Each row has a class, written after it.
[  8   4  26   6  34  13 -11 -21  10 -15  28   7 -47   5  26   7  14  39
  19  30  22 -38  24 -57 -94   5 -76 -44  13 -12   5  13 -17 -26  40] : Z512
[-42  43  12 -14  21  17  18  42  -7 -60  -9  21 -52  18 -28   5 -18 -11
 -34  18 -42  12 -45  -9 -10 -34  61 -55 -37   0  32  -2  21  17  45] : Z60
[ 11 -30  41  46  30  16  40 -73   8  -5 -11 -43   1  16   8   6 -29  25
 -37  -9 -35 -34 -18 -30 -85   9 -47  -1 -22 -21 -36 -38   6  -3  76] : Z927
[-29  32  32  -7  13   6  24  33 -13 -25 -18 -25 -50  17 -16  19   7 -37
 -26 -14 -26   6 -41 -23   8  -6  32 -22 -90 -39  -3  30  35  33  28] : Z532
[ 32 -16  26  54  10   4  15  -8   9 -73  -5 -21 -75 -48  -3  -3   6 -37
  24  31 -35  43 -10   0  54  25  71 -33  -9 -22  21 -70 -62 -39  14] : Z512
[ 19  -7  20  55  29  19  58 -44  12 -40 -12 -66   2   9  10   7 -43   9
 -51 -22 -39 -19 -31  -9 -40  20  -6  -1 -33 -21 -39 -43  20  -1  64] : Z927
[-50  10  39 -28  19  -2   1  48 -19 -13 -22  11 -53  34  -2  23 -10 -29
 -25  22 -16 -29 -45 -21   2 -35 -10   5 -53 -88  -4  15  29  20  29] : Z821
[  7   4  38  25  29 -16   3  -3  13 -26  10   5 -69 -15  16   3  11  42
  24  22  24 -41  11 -55 -92 -14 -62 -31  -6 -22  21  12  -4 -11  33] : Z512
[ -8   3   1  11  47 -12  17   9  32 -18   1   6 -33  -6  36  10  20 -14
  24  16  11 -12  17  -7 -55   5 -61 -48 -41 -20   4  -2 -27 -24  38] : Z313
[ 13 -27 -18  40 -19  15 -31 -35  16  18 -24 -16 -28  -9 -35  -1   8 -37
 -10 -26   1 -65 -46  28 -90 -10 -18  16 -21  -2  11  13   3  -1   2] : Z313
[-44 -37  14 -24 -10 -28 -30  12  -3   7  33   7 -58  19 -19 -29  38 -70
 -11  19 -13 -33  15   5  -9   6 -31  25   5 -24  34 -11  -1 -27 -24] : Z60
[ -3 -56  17 -12  12 -25 -21  30  -5  32  11  29 -78   6   3 -17  32 -83
 -16  23 -16   3  31  28 -23   3 -36  32   8 -33  31  -1  -1 -24 -30] : Z532
[ 22   1  29  51  -8  14  25 -47  25  -8  -1 -30   9  21  21   0 -29  42
 -35 -13 -34 -28 -25 -20 -48  18 -48   1   2 -15 -42 -43   6  -4  58] : Z313
[-29  11  21 -12  24  17  28  38 -24 -34 -20   4 -16   9  -8  12   7 -18
 -21  -8  -9  37 -11  16  17 -22  92 -57 -54 -20  28 -14   6  26  36] : Z532
[ 31 -11  39   7 -34  27 -39   4 -33  -2 -23 -21 -57 -12  25 -17  11  36
 -14 -56 -31 -16  31  89  64 -27  13  -4  54 -14  43   1  -2   0 -53] : Z314
[-34  20  22 -12  15  22  16  10 -13 -60 -24  -3 -32  17 -35   0 -11   8
 -28   7 -29 -13 -31   5  -6 -38  79 -45 -18  -5  34  -3   9  25  35] : Z60
[-43 -29   3 -16  25 -30  -8  43  -8   4   6  39 -89   8   3 -20  20 -93
 -15   0 -24 -14  11  20 -15  -3 -28   8 -36 -20  37 -12  -6 -29 -11] : Z60
[  5   1  41  48  22   2  62 -40   7 -12  -2 -15   8  11  15  -2 -48  -1
 -43 -14 -56  -7 -36 -43 -42  22 -27  -5 -36 -16 -27 -46  11  -7  68] : Z821
[ 33 -11  33  72  -4  26  36  -6  25 -66  14   2 -42 -48   3 -12  12 -39
  13  11 -39  62  10  12  32  53  45 -45 -17  11  42 -65 -50 -44  18] : Z54
[-61  35  32 -20  21  20  15  56 -35   1 -15  18 -43  43 -12  15   9 -12
 -41  -1 -31   3 -16  -2  13 -25 -13 -26 -59 -57  -9  26  49  22  32] : Z313
[ 32 -57 -15  47 -34  14 -22 -56   9  53  -6  -3  -9  -9 -37 -14  13 -29
   4 -11  -7 -38  17  17 -62  29 -45  12  24  18   1   5 -24 -12  13] : Z314
[ 19 -10  45  -5 -35  24 -34  -8 -31  -1 -35 -14 -70 -21  26 -11   0  57
   0 -32 -33 -13  29  64  37 -23  -5  -5  37 -19  24   4   0   3 -44] : Z60
[-35  25  35  -7  -1   2  11  38 -18  14 -13   1  -4  40 -14  18   0 -22
 -30 -11  -3 -29 -16 -18   7  -7   4   7 -55 -60 -14  23  29  20  13] : Z532
[ 13 -46   4  57 -36  32 -40 -45   1  14 -24 -19 -18   2 -32  -4   5  12
 -17 -10  -1 -87 -18   8 -88   6 -58  29  -3 -17  -3   7   1 -13  15] : Z54
[  1   2  22  57 -14  20   2  23  -3 -64   8  22 -65 -17  -6 -15  -5 -29
  15  14 -29  11   0   7  60  47  42 -33  -6  14  24 -42 -41 -39  19] : Z821
[ -18  -43  -14  -14   11  -38    4   23   11   43   25   13  -61   12
   -3  -23   38 -114    0    8  -22   18   50   21    8   20  -21   18
  -30  -28   29  -13  -29  -21  -28] : Z314
[ -9 -12  27  22  38 -10  -1  12  -1  -9  10  30 -87  -9  10  -2  22  24
  26  35  26 -16  14 -29 -88  -9 -67 -41  -3 -27  17  31   7  -4  34] : Z512
[ 14   1  53 -37 -24  29 -23  18 -45  16 -20   5 -54 -21  39 -10   5   6
 -16 -55 -44  30  33  85  68 -33   8 -13  35  -1  34 -10   3 -11 -52] : Z313
[ -18  -33    1  -11    7  -36   26   21  -14   29   28    9  -34   10
    1  -23   44 -113  -10   -5  -46    9   39   27   39   30  -27   24
  -38  -29   23  -23   -6  -23  -35] : Z512
[-34  20  31  -4   4   3  15  13 -24 -36 -15   3 -21  21 -20  -8 -19  -5
  -9  -6 -34 -10 -41 -30  -6 -27  78 -30 -31  20  25  -9   5  25  51] : Z821
[-43  29   6   6  17   6  14  18   4 -47 -19  25 -24   9 -21   0 -34  28
 -18  10 -18  27 -44   8 -11 -51  73 -21   3 -14  27  -6  13  26  26] : Z54
[-48 -13  10  -8  17  16  17  20 -21 -56 -36  23 -16  15 -28   2 -22  -1
 -28  17 -28   1 -33   5 -20 -31  51 -13   3 -13  29 -21  16  21  42] : Z54
[-21   4  33  11  39 -16   7   1  13  -6   8  13 -83  -7  15   6   0   4
  26  30   8  -5  17 -35 -93  -6 -52 -39 -27 -36  22  26  -6  -3  32] : Z927
[ 17   8  25  62  10   7  19  21  24 -69  -6   7 -64 -36   0  -9  -9 -49
   8  26 -48  34 -23  -1  46  29  49 -44 -48  18  26 -38 -46 -44  19] : Z821
[-39   7  35 -15   3   7  -5  12 -34 -18  -7  26 -16  17 -16  -1  -8  -3
 -13   5  -6   2 -10 -20 -12 -26  58 -36 -23   3  47 -11 -12  11  18] : Z927
[-24 -11  -8 -19   5 -39 -23  34  -1  16  27  -2 -87  14 -10 -25  32 -76
   6  21 -18 -23  22  21   4  -1 -46  29   0 -28  10  19   3 -26 -33] : Z313
[-50  24  18 -18  11   7  19  18 -18 -52 -15  13 -28  25 -38   3 -19   6
 -21  22 -26  -5 -40 -15  -5 -41  71 -49 -28  -8  13 -11   5  29  49] : Z512
[-27   5  61 -15  11   6  15  25 -30 -32 -28 -10 -32  29 -14  26  -4 -29
 -33  22 -18 -44 -55 -56   6  -9  -8   7 -61 -85 -10   6  22  18  18] : Z512
[  0   5  32  17  21  -6   3 -18  16  -8  30  18 -52  -2  17   4 -14  33
  19  23  19 -26   4 -18 -89  -2 -78 -30  25 -22   8  15   1  -7  35] : Z927
[  4 -58 -14  14 -20  41 -32 -63  26  21 -17  -6   3  -8 -25   0   8 -25
 -24   1 -17 -35   3  29 -60  10 -69   5 -16  23 -18   2 -27 -34  17] : Z54
[ -32  -41   14  -39    1  -29   -1   46  -21   56   45   23  -47   10
   -8  -27   67 -102   -5   21  -17   37   63   22   34    3  -25   -9
  -47   -7   22  -10   -8  -31  -21] : Z512
[ 23   0  42 -11 -52  17 -34 -20 -43  41  -8   3 -26 -20  30 -15  10  27
   1 -51 -42   7  61  59  68 -11 -10  -7  48  -6  45   8 -22 -12 -40] : Z821
[-31 -37   1 -34   5 -48  -2   2   4  18  29   0 -47   7 -11 -18  22 -86
 -10  23 -25  -6  45  24   3  -1 -37  32   4 -36  34 -17 -16 -25 -27] : Z927
[ 21 -50 -12  42 -33  18 -23 -47  18  37 -16   8   6  -9 -24  -8  12 -40
 -11  -1 -28 -19  -5   7 -65  20 -37  20 -10  19  14  -3 -25 -19  13] : Z54
[-54  39  32  -1   2 -12 -10  60 -39 -24  -6  42 -99  32 -35  15 -22  15
 -19  19  -2 -36 -45 -34  -3 -29 -23   1 -41 -64 -12  26  42  24  27] : Z532
[ 32  19  46   0 -22  25 -38 -12 -13   5 -24 -12 -55 -21  37  -1  10  42
 -12 -49 -55   1   2  74  47 -49 -11  -8  29  -7  28  -5  -2 -12 -39] : Z313
[ 30   0  43  37  62  -2  24 -20  18 -19  10 -21 -58 -23  19  13  14   4
  18  25   5 -11   3 -33 -79  -5 -55 -41 -38 -26  14  19 -13 -23  40] : Z927
[ 21  11  23  58  16  13  37  23  -8 -63   1  -4 -61 -33 -36 -10   0 -62
  23  15 -33  24  -7  -2  55  41  64 -52 -30  13  24 -25 -43 -32  15] : Z314
[ 19   5  29  56  -3  15  20   2   5 -62   0  -4 -39 -27 -19 -15   8 -37
  33  31 -30  12  -3   6  41  48  47 -54 -15  20  16 -32 -56 -39  11] : Z313
[ 13 -17  45  -1 -32  26 -22  14 -49   6 -23   1 -35 -31  20 -12  16  22
 -12 -66 -32 -13  38  81  33 -34  -7   8  29  -2  58 -20  14 -15 -45] : Z54
[ 20 -54 -19  41 -17   9 -35 -62  25  54 -23   5 -40  -7 -20  -5   9 -27
  -5  -2 -18 -30 -11  36 -87  -5 -44  27   4 -19  -3  -5 -23  -9   4] : Z313
[ -2 -15  30  35  29  24  61 -44  22 -37 -11 -45  23  25  20   9 -29  14
 -47 -25 -43 -32 -29  -5 -46  16 -12  -5 -23 -33 -38 -76  16  -2  75] : Z60
[-66  33  42 -13  21   4  11  47 -43 -11 -39  16 -29  32 -26  29 -27 -22
 -24  15 -23 -23 -58 -32   3 -28   1 -10 -71 -66 -12  35  38  27  31] : Z927
[ -3 -16  12  61  25  32  42 -42   8 -37 -15 -34  -9  28  18   2 -52  21
 -47 -12 -43 -55 -20   0 -76  33 -55   9  -3 -60 -43 -42  16 -14  61] : Z54
[ 10 -48   5  47 -24  11 -37 -56   1  35 -10 -15 -24  -5 -12  -6  15 -18
 -15 -26 -11 -40 -12  12 -66   6 -39  11 -22   6  10  -6 -14 -12  21] : Z927
[-41 -22  -6 -18   6 -31 -18  59 -26  47  22  29 -68  12 -14 -21  47 -70
   9  23 -13  19  67  47  31   2 -16   7 -21 -36  20   7   1 -26 -43] : Z532
[  2 -30  35  37  -1  12  30 -53  10  -7  -3 -61  21  19  -2   3 -29  20
 -51 -13 -29 -49 -10 -11 -54  12 -46  33   4 -36 -38 -50  30  -8  46] : Z927
[  5 -16  41  27  25  22  44 -66  26 -12   4 -42  25  15  26   6 -15  16
 -50 -17 -37 -21 -14 -11 -44  14 -42 -19 -41 -36 -31 -64  -7 -22  52] : Z60
[  4   1  47   4  40   9  -6  -9  18 -10  23   1 -43   1  10   7  12  35
  29  40  23 -40   9 -47 -81  -9 -83 -49   2  -8  -4  20 -11 -25  30] : Z314
[ 28 -63  -5  66 -16  12 -27 -69  27  50 -19 -12 -42  -8 -33  -4  34 -36
 -18 -23 -14 -24  -4  10 -83  14 -25  33 -31  -3   3   2 -15  -4  20] : Z532
[  5 -49 -20  21 -22  33 -47 -34   1  32 -23  -1 -29 -14 -17  -4  36 -37
  -6 -10 -24 -14   1  39 -60   9 -31  -8 -12  19  18  -1 -11 -18   2] : Z313
[ 24 -12  45 -17 -42   6 -32 -26 -40  21 -17 -28 -46 -21  16 -13  -1  39
  -9 -61 -25 -18  35  69  42 -41   0  21  49  -5  35   5   3   8 -45] : Z927
[-11   4  51 -12  20   9  -4  42 -13 -15 -18  15 -50  34  -8  26  -2 -11
 -29  29   5 -28 -48 -21 -22 -31  -6   1 -23 -71  -5  30  30  25  31] : Z532
[  5  -7  29  50  11  21  36 -25   7 -16   8 -34   0  34   8  -6 -19  22
 -49 -12 -29 -38 -20 -19 -47  18 -24  -4 -21 -23 -41 -36  25  -3  55] : Z512
[ 11 -53 -20  56 -29  13 -45 -62  58  46 -15  -7  -9   6 -18  -9  28 -35
 -20 -22 -23 -34  14  18 -65  13 -43  25  13   5  16  -6 -35 -20  17] : Z314
[ -41   -9    9   -3   13  -44  -10   44   -1   18   27   10  -81   11
   -9  -21   29 -112    4   -4  -23   -6   -1   23    5   -3   -8   24
  -48  -21   35    7    4  -19  -32] : Z927
[ 17 -12   7  12  37  -3  -8   2  -8 -23  16   3 -53  -1  14  -2  22  22
  33  34  36 -53  18 -29 -70   3 -56 -35   9  -8   9  27 -14 -17  25] : Z512
